Rows, each with its class:
4.0, 29.3, 1.6, 0.5, 10.0, 5.0, -11.0, 0.0, 7.7, -0.9, -0.5, 2.5, 6.7, -2.0, 3.1, 0.2, -16.4, -8.1, 4.5, -22.0, 9.2, 2.5, -7.4, 2.0, 20.6, 12.5, -7.0, 0.8, -3.4, 2.7, 1.5, -6.0, -2.8, -7.5, -18.0, -2.7, -2.6, -23.7, 3.7, 17.1, -4.5, 2.5, 7.0, -3.4, -12.1, 12.0, 1.7, 2.4 -> LS
21.8, 1.7, -25.9, 1.5, 15.5, -18.1, 12.4, 17.5, 8.0, 54.6, -0.5, -2.6, 11.9, 5.0, -9.5, -0.3, 19.7, 21.0, -23.3, -34.6, -33.5, -13.3, -19.2, 3.4, 12.2, -11.4, 17.0, -43.2, 3.0, 24.1, 3.0, 6.3, -0.8, -33.2, 1.6, -6.5, 11.5, -34.3, -31.6, -14.2, 4.6, 6.3, -8.9, -9.4, 19.0, 67.3, 12.3, 2.5 -> GL
-2.9, 16.7, -0.1, 4.8, 4.4, 1.6, -4.7, -9.4, 3.0, 10.6, 9.1, 7.4, 5.4, 14.5, -18.1, 12.7, -22.4, -17.6, 2.4, 0.1, 19.0, 1.8, 6.2, -17.0, 21.8, 32.0, -5.5, 16.4, 0.0, -18.7, 6.4, 0.0, 3.0, 13.4, -26.1, 11.1, -9.9, -20.8, 19.8, 20.7, -13.8, 12.3, 12.1, 26.3, -25.6, -14.8, -1.7, -14.5 -> LS
9.4, -48.4, -47.7, 11.3, 29.7, -20.8, 9.4, 14.2, 9.1, 21.4, 34.5, -3.7, 26.1, -10.6, -19.0, 15.7, -11.1, 14.5, -5.4, -2.9, -6.9, -16.9, -17.7, 27.0, 62.4, 26.9, 5.2, -25.4, 21.3, -9.9, -1.9, 7.0, -17.0, -1.6, 2.8, -2.2, -1.1, -6.0, -18.8, 6.8, -9.0, 7.4, 4.3, 35.8, 7.1, -24.7, 15.1, 4.3 -> GL
-3.4, 0.4, -0.3, 6.6, -1.0, -4.1, 8.4, -3.3, 0.8, 3.6, 5.5, 1.4, -1.8, 10.0, -16.7, 13.6, -10.0, -8.7, 1.3, 7.4, -1.1, -0.1, 10.0, -11.8, 19.2, 5.3, 2.1, -0.8, 2.3, -2.3, 1.5, -3.9, -2.4, 4.2, -16.1, 12.5, -5.3, -11.1, 3.2, 11.3, -0.4, 13.1, -1.4, 14.5, 7.0, -3.0, -5.5, 9.5 -> JB
22.1, 0.4, -5.0, 1.2, 4.4, -24.6, 9.8, 35.7, -1.8, -4.5, -7.6, 13.0, 9.8, 3.9, -54.9, 8.1, -26.8, -5.0, 5.0, 6.2, -15.5, -1.4, -17.0, 23.7, -22.2, 17.9, 0.2, 16.0, 2.4, 15.3, 2.2, 22.2, -0.6, -14.3, -2.7, -0.3, 13.6, 10.5, 1.3, -21.5, -2.4, 6.5, -16.4, 10.3, 20.1, -48.0, 0.2, -4.8 -> GL
4.6, 21.7, -8.0, 2.0, 0.3, -7.3, -13.1, -0.4, 4.5, 19.2, 8.6, 2.8, 1.9, -0.1, -0.4, -4.0, -1.5, -4.4, -1.2, -20.7, 9.3, -5.3, -16.9, -2.0, 20.9, 14.5, -0.9, 0.3, -4.5, 6.3, 0.3, -9.8, -9.2, -4.1, -11.6, -3.6, -2.4, -16.4, -3.3, 7.6, -6.1, 5.4, 7.7, 3.7, -18.9, 17.0, 6.3, -21.1 -> LS
-4.1, -8.6, -1.6, 5.5, -11.1, 1.8, 8.9, -24.0, 2.5, 19.0, 14.6, 4.0, -8.2, 18.6, -7.2, 3.1, -5.9, -4.9, -4.1, 28.2, 3.9, -2.7, 18.6, -33.2, -0.8, 11.5, 7.2, 7.5, -2.9, -17.5, 6.6, -3.2, 0.9, 19.2, -7.4, 12.4, -13.8, -8.0, 13.3, 8.4, -2.1, 10.6, 6.4, 10.7, -5.2, 9.3, -2.3, -18.6 -> MF
7.0, 30.3, -7.1, -2.6, 14.3, -10.2, -18.3, 14.8, 5.5, 14.2, 4.9, 4.8, 11.3, -5.1, -8.0, 0.8, -1.7, -5.7, -1.9, -40.8, 8.2, -3.1, -18.3, 11.9, 44.9, 8.0, -5.7, -8.7, 0.3, 13.5, -2.1, -11.1, -16.1, -11.4, -17.7, -4.2, -0.3, -24.5, -9.6, 16.6, -10.5, 10.0, 3.5, 4.9, -19.5, 16.2, 6.9, -0.6 -> GL
0.7, 14.5, 14.9, 3.4, 7.4, 14.6, -11.2, 7.5, -8.8, -14.5, -3.3, 9.5, 5.4, 4.4, -16.4, 10.9, -12.8, -9.5, 13.0, -2.9, 8.9, 9.9, 0.8, 15.4, 1.3, 2.6, -10.9, 17.2, 1.2, 5.2, 4.3, 2.4, 1.7, -11.9, -14.7, 13.6, -2.8, -7.3, 13.2, 17.9, -1.2, 7.1, 10.5, -20.3, -22.4, -37.9, -6.2, 18.1 -> Bg
1.9, 40.2, 0.3, -4.7, 8.7, -0.2, -22.6, 3.8, 10.4, 9.0, 1.1, 2.5, 4.9, -6.7, 8.1, -9.6, -1.0, -5.4, 7.3, -44.2, 17.7, 0.1, -18.6, 9.3, 15.4, 12.8, -8.7, 4.1, -7.0, 7.1, 2.0, -9.7, -5.8, -4.8, -18.3, -12.4, 2.1, -18.4, 3.0, 6.8, -11.9, -2.1, 7.9, 1.7, -30.6, 12.2, 10.9, -18.2 -> LS
7.0, -17.9, -20.8, 11.7, 8.8, -26.3, 7.0, 25.6, -3.7, -3.9, 12.8, 8.4, 9.1, -9.6, -34.1, 9.3, -13.6, 2.0, 6.1, 10.7, -11.2, -13.3, -17.7, 30.1, 33.2, 4.1, 0.4, -9.2, 8.6, 17.2, -5.5, -3.5, -27.4, -3.7, 0.1, -1.8, 0.7, 8.1, -15.2, -3.4, 3.9, 15.9, -4.6, 13.7, 29.7, -27.7, -3.9, 18.2 -> GL

Rows with their classes:
-13.2, -6.4, -2.7, -29.2, -11.9, 7.8, 1.6, 40.9, -6.0, 10.8, 6.2, -19.1, -23.1, -3.8, 10.7, 6.9, -4.6, -29.5, 1.3, 3.7, 15.1, 9.7, -15.1, 19.5, -23.0, -1.3, 8.9, 18.7, -32.3, 21.6, -5.1, -6.2, -17.0, 19.1, 2.3, 8.7, 31.2, 19.2, -8.2, -13.2, -10.8, -8.9, 0.6, 18.5, 15.2, 2.4, -0.5, -21.4 -> MJ
0.5, 6.3, -10.5, 4.6, -1.7, 8.7, 5.0, 28.9, -12.8, 1.4, 15.0, -11.5, -25.0, -14.2, -17.4, 26.2, -18.3, -1.2, -22.0, 1.9, -11.4, -1.8, -2.0, -9.7, 5.1, 39.2, 15.6, 7.6, -8.5, -24.7, -9.1, 17.6, -17.3, -41.2, 0.0, 13.8, -6.3, -40.3, 7.5, -22.3, -14.6, 15.8, -11.7, -15.3, 24.4, 15.5, -27.2, -5.7 -> HL
3.1, 13.9, 1.6, 5.6, -6.4, 2.3, 6.0, -21.5, -17.2, 14.1, 18.2, -7.9, 8.9, -12.0, -4.2, -6.5, -0.3, -7.5, -26.1, -11.9, -8.8, -4.5, -3.6, -5.0, 17.9, -2.1, 5.2, 2.1, -0.6, -8.0, -5.8, 18.9, -4.0, -16.6, -5.9, -7.0, -23.3, -15.6, -5.5, -0.7, -19.9, 31.3, -20.9, -9.1, 12.1, 6.0, -9.0, 3.5 -> Gj
36.3, 29.7, 24.2, -5.8, 0.5, 9.7, 10.2, 31.6, 5.0, -7.6, 4.3, 14.4, 27.8, -9.1, -11.1, -23.5, -3.3, -0.7, 24.3, 33.0, -10.8, -23.1, -2.1, 17.7, -22.2, -28.1, 27.4, -7.7, 9.8, 3.7, 25.8, -31.7, 24.7, -3.0, -15.7, -15.5, -30.3, -2.0, 7.6, -41.3, 7.5, -18.4, -6.0, 1.2, -8.0, 7.9, -38.0, 15.4 -> Bh
-8.6, -1.4, -6.8, -7.6, 3.0, -12.9, 3.5, -16.7, 9.6, -9.9, 9.6, 4.0, 14.2, 1.2, -33.6, -9.4, -1.9, -3.1, -10.1, -17.4, -4.4, -2.3, -3.8, -10.9, 2.9, -14.5, -8.2, -9.1, 3.1, 2.8, 8.4, -27.8, -7.6, 6.2, -1.8, -17.1, -0.4, 14.3, -2.1, -1.5, -8.3, 1.4, 11.9, 8.7, 0.5, -4.1, 2.4, 10.7 -> Gj
-14.7, 6.4, -5.2, -13.6, -5.6, 0.4, 0.0, 24.0, 6.5, 1.9, 41.3, 10.4, 4.7, 14.6, -3.1, 16.4, 0.3, -18.4, 2.2, 3.1, 12.4, 8.9, -37.0, 2.9, -11.6, -42.6, 7.1, -5.6, -9.2, 12.3, 3.5, -21.7, -4.5, 39.8, 6.9, -11.8, 7.1, 32.6, -16.5, -28.7, -8.6, 18.1, -3.8, 12.2, 24.2, -23.1, 0.4, 15.7 -> Bh
-18.2, 16.4, 7.0, 8.5, -2.5, 4.8, 3.6, 12.5, -8.9, 6.3, 5.5, 22.0, 34.3, 25.7, -22.9, -3.2, -11.8, -23.9, -12.7, 4.2, -6.4, -22.6, -31.9, 0.9, -32.4, -21.4, 12.7, -5.0, 17.1, -9.8, 3.3, -44.5, -3.9, 4.4, 4.9, -12.2, -24.0, 8.7, -4.5, -34.0, -24.7, 4.5, -7.4, 2.4, 20.9, 5.5, -64.3, 19.5 -> Bh
-15.5, 30.2, -6.8, -11.7, 5.8, -9.9, -2.2, -19.3, 10.7, 3.5, 19.7, 0.0, 11.6, 1.7, 2.5, -8.4, 6.2, -10.4, -13.6, -16.6, 10.3, 8.0, -9.7, -9.5, 7.5, -14.7, -9.2, 42.9, -1.4, 3.6, -9.7, -3.9, -14.5, 12.4, 11.7, -1.2, -3.6, 11.3, -6.6, 3.0, -1.5, 6.2, 9.4, 5.5, 1.4, -4.0, 5.8, 9.1 -> Gj
-21.3, 4.7, 9.1, -16.5, -0.1, -8.0, 5.9, -38.8, 8.1, -0.1, 14.8, -19.4, 25.7, -15.6, -3.7, -6.7, -10.5, -20.4, -20.8, -27.4, 5.0, -10.7, -21.0, 1.7, 0.2, -16.8, -2.1, -16.4, -1.1, -4.2, 11.4, -17.8, -6.3, -0.1, -10.9, -4.6, 3.5, 22.7, -6.1, 3.6, -20.7, -7.8, 6.9, 11.2, 1.8, 11.8, 21.1, -9.3 -> Gj
14.3, 11.6, 16.0, -5.1, 3.4, 4.8, 12.9, 0.3, -5.7, 9.4, 8.4, -2.4, 52.1, -26.3, -4.7, 14.6, -5.9, 0.1, 2.6, -2.9, -13.1, -12.6, 7.2, -5.4, -19.5, -15.5, 3.0, 2.6, -5.3, -12.8, 21.2, -10.5, -16.0, -22.6, -8.4, -13.5, -29.4, 12.1, 8.5, -32.0, -12.7, 1.3, -17.2, -11.6, 4.3, 15.2, -22.6, 6.8 -> Bh
5.0, -5.8, 2.0, -11.9, -5.1, 13.3, -20.3, 13.5, -4.4, 7.6, 7.6, 4.4, 2.9, 16.0, -14.6, -15.3, -6.0, -5.2, 8.4, 5.3, -5.7, -12.6, 6.1, 4.0, -29.4, -3.9, 7.1, 12.6, -3.0, -1.6, 15.4, -19.2, 8.2, 13.5, -2.4, -0.6, 16.7, -6.0, -0.8, -34.8, -11.9, -5.7, 1.6, 5.0, 12.5, 22.8, -9.9, -1.1 -> Bh
2.7, 5.6, -14.9, -25.3, -2.6, 4.2, 12.3, 45.3, 17.3, -8.8, 28.9, -14.3, -24.3, -29.7, 8.5, 12.8, -8.7, -8.5, 15.5, 21.1, 12.9, 6.6, -1.9, 17.9, 9.5, -1.1, 11.6, 3.6, -22.4, 5.1, -1.8, 8.7, -17.6, 12.3, -6.4, 7.0, 3.5, -0.9, 5.3, -26.3, -6.0, 5.5, -8.8, 8.6, 8.2, 6.8, 12.7, -2.9 -> HL
